Below is a small trained network, with its code and all its weights. Each question gives an input and a class and asks what happens when units are switched off, that is, made to give their printed mean instead of their output.

import numpy as np


def w(rows, s, z=0):
    codes = np.array(rows[::2]) - 128.0
    scale = np.full(codes.shape[1], s)
    scale[-1] = z or s
    return codes * scale


def f(y):
    return y / 2 * (1 + np.tanh(0.7978845608 * (y + 0.044715 * y**3)))


def log_softmax(a):
    a = a - a.max(-1, keepdims=True)
    return a - np.log(np.exp(a).sum(-1, keepdims=True))


def net(x, mask):
    res = np.array(x, float).reshape(1, 8) / 4 @ E
    y = f(res @ A[0][:, :-1].T + A[0][:, -1])
    res = res + np.where(mask, y, B[0][:, -1]) @ B[0][:, :-1]
    return log_softmax(res[-1] @ U[:, :-1].T + U[:, -1])


A, B = {}, {}
E = w([
[128,130,131,127,127,128],'x0',
[185,148,113,59,254,176],'x1',
[127,128,124,132,132,126],'x2',
[131,130,132,129,123,129],'x3',
[21,146,190,103,214,115],'x4',
[174,23,160,57,120,50],'x5',
[158,64,180,253,161,173],'x6',
[127,129,124,129,133,125],'x7',
],0.0069)
A[0] = w([
[115,134,79,29,95,105,75],'N0',
[72,151,186,115,164,108,85],'N1',
[145,45,165,73,139,54,29],'N2',
[176,195,134,147,176,166,169],'N3',
[165,20,148,38,174,97,68],'N4',
[115,147,69,52,95,102,76],'N5',
[205,108,179,163,99,195,112],'N6',
[174,114,138,54,158,219,60],'N7',
[154,97,146,32,106,80,71],'N8',
[140,147,181,66,131,194,55],'N9',
[111,137,110,129,130,191,255],'N10',
[154,139,93,12,142,131,192],'N11',
[94,200,96,103,103,188,64],'N12',
[81,96,96,147,81,101,59],'N13',
[174,101,145,81,214,191,211],'N14',
[202,136,59,150,94,136,54],'N15',
[150,49,131,171,170,133,45],'N16',
[113,106,132,184,151,131,58],'N17',
[109,246,82,157,142,255,42],'N18',
[146,130,163,185,156,133,55],'N19',
[202,154,35,135,82,162,82],'N20',
[70,155,220,105,140,181,95],'N21',
[152,91,135,172,168,119,64],'N22',
[166,144,76,156,207,101,162],'N23',
[116,207,70,106,122,62,70],'N24',
[88,133,203,172,61,71,92],'N25',
],0.0097,0.0087)
B[0] = w([
[56,103,176,169,210,122,165],'N0',
[162,110,53,53,199,45,156],'N1',
[229,132,31,223,173,156,164],'N2',
[161,130,132,77,58,138,193],'N3',
[210,167,57,198,82,121,199],'N4',
[76,146,225,147,170,189,156],'N5',
[48,116,165,102,197,150,170],'N6',
[21,233,38,42,198,209,152],'N7',
[118,153,149,230,158,144,167],'N8',
[52,175,50,134,159,141,124],'N9',
[152,62,181,107,42,81,244],'N10',
[125,113,178,129,72,119,235],'N11',
[127,105,138,217,162,168,146],'N12',
[107,219,24,79,100,173,130],'N13',
[79,119,138,101,69,117,254],'N14',
[79,120,49,46,246,44,144],'N15',
[58,169,200,169,194,173,142],'N16',
[27,236,119,157,221,170,129],'N17',
[219,107,65,254,158,167,191],'N18',
[52,204,186,173,227,185,131],'N19',
[84,72,94,55,211,64,164],'N20',
[138,93,89,72,204,37,163],'N21',
[47,151,161,177,175,173,132],'N22',
[112,150,133,93,58,139,175],'N23',
[82,108,186,178,167,207,148],'N24',
[124,162,59,34,75,177,172],'N25',
],0.0093,0.0085)
U = w([
[207,137,59,195,174,172,147],'0',
[51,115,207,153,197,174,51],'1',
[134,67,74,48,247,18,13],'2',
[127,81,158,119,88,116,252],'3',
[146,87,159,108,94,121,242],'4',
[135,86,164,109,90,124,211],'5',
[134,78,152,108,94,115,199],'6',
[88,177,73,72,78,182,2],'7',
],0.012,0.0083)

Each question gives the input, the list of numbers given to net, and the class t.
The units are the neurons (one row each of A and B). Each row of codes is followed by its name. A weight is (code - 128) times the scale printed after its matrix; where a second scale follows, it is the last column's (A, B and U).
mask holds one flag per neuron, in row order. A switched-off neuron (its flag False) gives its mean, the last column of its row in B, instead of its output. The means were averaged over made-up inputs and are rounded, as every weight is.
A unit's drop is (log p(t) with every unit on - log p(t) with that unit switched off) / (log p(t) with every unit on - log p(t) with every unit switched off).
The circuit of an input: a set's keep is (log p(t) with only the set's units on - log p(t) with every unit switched off) / (log p(t) with every unit on - log p(t) with every unit switched off). Starting from the 12 units with the biggest drops (on a tie, the unit counted first), units are removed one at a time, each time the one whose removal leaves the highest keep (on an exact tie, the one counted first), for as long as the keep stays at least 0.8.
units of the circuit, in order: the units of the circuit, biggest drop first
most important unit: the unit with the biggest drop
k most important neurons: the k neurons with the biggest drops, biggest first
drop of u: that unit's drop, to one decimal
input [7,-7,-8,1,8,2,-7,-4], class 2: 2 most important neurons : [N1; N21]
input [3,8,2,2,-5,5,-2,-7], class 7: most important unit : N7
input [-8,-2,-3,-6,-8,-3,6,-4], class 2: units of the circuit, in order : [N15; N20]
input [2,-4,3,5,1,7,8,-1], class 1: units of the circuit, in order : [N16; N6]
input [-2,-7,-3,5,-8,-4,-3,-1], class 2: units of the circuit, in order : [N20; N15]
input [-2,-4,1,-5,-3,-6,-6,-2], class 0: 3 most important neurons : [N18; N14; N12]
input [-1,-6,-1,4,2,2,0,-3], class 7: units of the circuit, in order : [N25; N13]
input [0,-8,4,2,-6,4,-4,-2], class 7: units of the circuit, in order : [N13; N25]
input [-8,4,4,-6,-7,-3,-8,2], class 1: 3 most important neurons : [N5; N24; N0]
input [0,2,-4,0,3,-7,-1,-5], class 0: 3 most important neurons : [N18; N12; N11]
input [7,7,0,6,4,7,-5,6], class 0: 2 most important neurons : [N4; N2]
input [-3,-1,-1,-3,7,-2,3,6], class 2: units of the circuit, in order : [N21; N1]
input [8,-3,-6,-3,-1,7,-8,1], class 1: 3 most important neurons : [N0; N5; N8]
input [0,0,-5,-3,-3,7,0,2], class 0: units of the circuit, in order : [N2; N4]
input [1,2,-7,8,-8,3,3,-8], class 2: 2 most important neurons : [N15; N20]
input [5,6,-4,6,1,6,4,5], class 0: 2 most important neurons : [N4; N2]
input [-6,5,-6,-4,-8,2,4,-2], class 2: units of the circuit, in order : [N15]
input [1,8,1,2,-5,-5,2,6], class 7: units of the circuit, in order : [N7; N14]
input [-3,7,4,1,7,0,2,0], class 2: 2 most important neurons : [N21; N1]
input [0,2,-8,7,0,-8,-8,1], class 0: 2 most important neurons : [N18; N12]
input [-3,-8,7,7,-6,4,-5,2], class 7: 3 most important neurons : [N13; N25; N10]
input [1,8,4,3,5,-3,-3,-2], class 7: 2 most important neurons : [N7; N9]
input [-3,-7,-2,-6,-7,-3,7,-2], class 1: most important unit : N6
input [-6,-4,4,2,-4,6,8,-8], class 1: units of the circuit, in order : [N6; N16]
input [-3,-4,3,-5,-6,-5,2,5], class 2: 2 most important neurons : [N20; N15]
input [-1,3,-4,-5,4,-7,1,4], class 0: drop of N21 : 0.0
